Below is a small trained network, with its code and all its weights. Each question gives an input and a target symbol and asks what happens when units are switched off, that is, made to give their printed mean instead of their output.

import numpy as np


def w(rows, s, z=0):
    codes = np.array(rows[::2]) - 128.0
    scale = np.full(codes.shape[1], s)
    scale[-1] = z or s
    return codes * scale


def f(y):
    return y / 2 * (1 + np.tanh(0.7978845608 * (y + 0.044715 * y**3)))


def softmax(a):
    e = np.exp(a - a.max(-1, keepdims=True))
    return e / e.sum(-1, keepdims=True)


def log_softmax(a):
    a = a - a.max(-1, keepdims=True)
    return a - np.log(np.exp(a).sum(-1, keepdims=True))


def net(x, mask):
    ids = ['Ξαβζμτψ'.index(c) for c in x.split()]
    T = len(ids)
    res = E[ids] + P[:T]
    r = res
    for j in range(2):
        rows = slice(2 * j, 2 * j + 2)
        q, k, v = (r @ M[0][rows].T for M in (Q, K, V))
        z = softmax(np.where(np.tri(T) > 0, q @ k.T / 2**0.5, -1e9)) @ v
        o = O[0][rows]
        res = res + np.where(mask[j], z, o[:, -1]) @ o[:, :-1]
    y = f(res @ A[0][:, :-1].T + A[0][:, -1])
    res = res + np.where(mask[2:6], y, B[0][:, -1]) @ B[0][:, :-1]
    return log_softmax(res[-1] @ U[:, :-1].T + U[:, -1])


Q, K, V, O, A, B = {}, {}, {}, {}, {}, {}
E = w([
[155,145,36,135,152,193,89,154,150,129,126,113],'Ξ',
[179,132,73,128,113,116,104,145,135,142,133,92],'α',
[128,122,136,56,149,88,120,122,112,105,204,132],'β',
[142,67,115,104,174,184,103,111,124,178,148,137],'ζ',
[81,146,149,107,119,87,166,119,110,140,122,248],'μ',
[159,80,84,156,127,168,135,189,176,97,159,91],'τ',
[130,77,128,94,153,161,123,108,150,207,167,119],'ψ',
],0.016)
P = w([
[174,80,116,52,105,84,77,184,138,253,76,147],'0',
[111,151,163,123,152,88,62,198,210,168,134,158],'1',
[106,182,164,143,135,104,66,183,180,187,163,151],'2',
[124,175,153,134,110,104,124,184,134,206,199,138],'3',
[123,93,124,116,203,70,102,66,176,137,88,152],'4',
[102,100,124,134,194,94,101,102,141,128,112,149],'5',
[85,163,86,99,135,98,158,132,84,160,162,128],'6',
[95,122,102,137,181,108,123,93,125,110,132,147],'7',
[97,137,80,146,183,129,126,99,98,102,132,148],'8',
[78,205,54,95,126,130,189,140,26,135,182,97],'9',
[103,119,90,166,192,130,143,113,92,70,139,135],'10',
[106,107,85,171,181,135,156,128,93,49,153,130],'11',
[96,214,54,155,135,146,195,141,39,76,201,72],'12',
],0.0079)
Q[0] = w([
[153,103,160,137,194,77,106,45,99,2,73,117],'h1',
[154,217,122,128,24,156,97,234,126,104,156,75],'h1',
[100,115,164,181,22,174,173,63,81,93,33,123],'h2',
[167,111,40,150,136,148,90,123,112,115,118,101],'h2',
],0.0072)
K[0] = w([
[116,136,101,235,175,169,73,215,223,34,47,196],'h1',
[56,174,15,96,89,120,234,156,31,134,56,122],'h1',
[52,145,121,254,71,106,199,148,134,115,60,240],'h2',
[156,99,65,124,136,195,167,119,112,91,169,80],'h2',
],0.0069)
V[0] = w([
[29,76,111,59,193,191,169,171,89,90,195,190],'h1',
[166,55,183,123,185,230,22,118,178,162,146,96],'h1',
[181,86,42,184,187,245,79,189,194,137,145,70],'h2',
[65,224,2,144,187,189,68,103,70,177,68,250],'h2',
],0.0061)
O[0] = w([
[138,112,119,173,213,37,135,110,182,179,136,179,228],'h1',
[49,199,108,193,99,87,182,97,51,122,147,66,240],'h1',
[49,138,161,37,127,125,152,174,226,148,3,184,252],'h2',
[47,47,52,130,42,102,162,157,85,134,164,120,215],'h2',
],0.0071,0.0039)
A[0] = w([
[64,223,253,76,97,66,166,134,130,73,105,216,80],'n1',
[215,205,174,85,81,185,120,193,138,70,3,93,181],'n2',
[175,68,170,92,84,235,68,119,140,185,153,71,222],'n3',
[206,114,13,206,102,189,96,119,43,39,231,19,2],'n4',
],0.0065,0.004)
B[0] = w([
[184,74,108,119,196,38,27,146,208,202,68,160,254],'n1',
[52,222,91,84,173,154,103,99,93,61,254,213,249],'n2',
[187,78,110,70,73,172,37,106,142,149,110,175,160],'n3',
[163,37,24,147,3,179,4,82,137,106,118,27,143],'n4',
],0.0087,0.0017)
U = w([
[178,2,131,40,154,113,38,124,162,200,53,175,178],'Ξ',
[61,208,215,130,208,132,197,115,78,125,156,225,159],'α',
[82,203,128,189,158,122,182,138,60,90,178,94,174],'β',
[81,130,88,109,93,181,80,84,103,10,187,85,189],'ζ',
[123,183,96,182,78,91,126,186,159,119,98,91,77],'μ',
[187,166,47,208,136,128,54,144,177,136,114,83,95],'τ',
[78,113,95,98,48,80,90,205,144,97,85,112,1],'ψ',
],0.0074,0.0052)

Each question gives the input, a string of symbols that net reads in full, and the target symbol t.
The units are the heads (2 rows each of Q, K, V and O) and the neurons (one row each of A and B). Each row of codes is followed by its name. A weight is (code - 128) times the scale printed after its matrix; where a second scale follows, it is the last column's (O, A, B and U).
mask holds one flag per unit, heads first, then neurons. A switched-off unit (its flag False) gives its mean, the last column of its rows in O or B, instead of its output. The means were averaged over made-up inputs and are rounded, as every weight is.
A unit's drop is (log p(t) with every unit on - log p(t) with that unit switched off) / (log p(t) with every unit on - log p(t) with every unit switched off).
The circuit of an input: a set's keep is (log p(t) with only the set's units on - log p(t) with every unit switched off) / (log p(t) with every unit on - log p(t) with every unit switched off). Starting from all 6 units, units are removed one at a time, each time the one whose removal leaves the highest keep (on an exact tie, the one counted first), for as long as the keep stays at least 0.8.
circuit, biggest first: the units of the circuit, biggest drop first
k most important neurons: the k neurons with the biggest drops, biggest first
heads that matter: for each layer, one digit per head in row order, 1 if its drop is at least 0.15 and else 0, layers parted by /
drop of u: that unit's drop, to one decimal
input ζ μ ψ β β β α ζ, target α: circuit, biggest first => [h1, n4]
input ψ Ξ ζ Ξ, target β: circuit, biggest first => [h1]
input β τ μ β μ Ξ α α τ β ζ α ψ, target Ξ: 2 most important neurons => [n3, n2]
input τ ψ μ ψ τ μ μ Ξ, target α: circuit, biggest first => [h2, n2, n1]
input ψ ψ τ, target β: heads that matter => 11
input ζ μ ζ, target α: heads that matter => 10
input τ μ τ, target α: circuit, biggest first => [n2, h2]
input τ τ τ, target α: circuit, biggest first => [h2, n2]
input α ζ α, target ζ: circuit, biggest first => [h1, n2]
input τ μ α α, target α: circuit, biggest first => [n2, h2]
input α τ β τ, target ζ: 3 most important neurons => [n2, n3, n1]
input β β α τ μ Ξ τ μ ψ τ τ μ α, target α: 2 most important neurons => [n2, n4]
input Ξ μ α, target ψ: heads that matter => 01
input μ α μ α ζ α τ ψ μ μ μ α α, target Ξ: heads that matter => 10
input τ μ ψ ζ μ α μ, target β: heads that matter => 01
input β μ β β β τ β τ β τ, target τ: circuit, biggest first => [h2, n4]
input α ψ ζ μ τ β ζ ψ, target α: circuit, biggest first => [h1, n4]
input τ μ τ Ξ, target α: circuit, biggest first => [n2, h2]
input τ β β α μ, target Ξ: 2 most important neurons => [n1, n2]
input ψ τ β ψ ψ ψ, target α: circuit, biggest first => [h1, n1]
input ψ ζ β α, target β: 2 most important neurons => [n1, n4]
input α ζ β Ξ, target ζ: 3 most important neurons => [n2, n1, n3]
input μ τ Ξ, target Ξ: most important neuron => [n3]
input α β μ α, target ζ: 3 most important neurons => [n2, n1, n3]
input μ μ μ τ μ μ β Ξ β τ μ, target ζ: most important neuron => [n4]
input α μ α Ξ, target ζ: 3 most important neurons => [n2, n3, n1]
input μ α τ, target Ξ: most important neuron => [n3]
input μ α τ β α α ζ μ μ μ ψ ζ α, target Ξ: drop of h1 => 1.2
input ψ ψ Ξ, target β: drop of n1 => 0.2
input α ψ τ α μ μ β ψ μ μ, target ζ: drop of h2 => 2.7
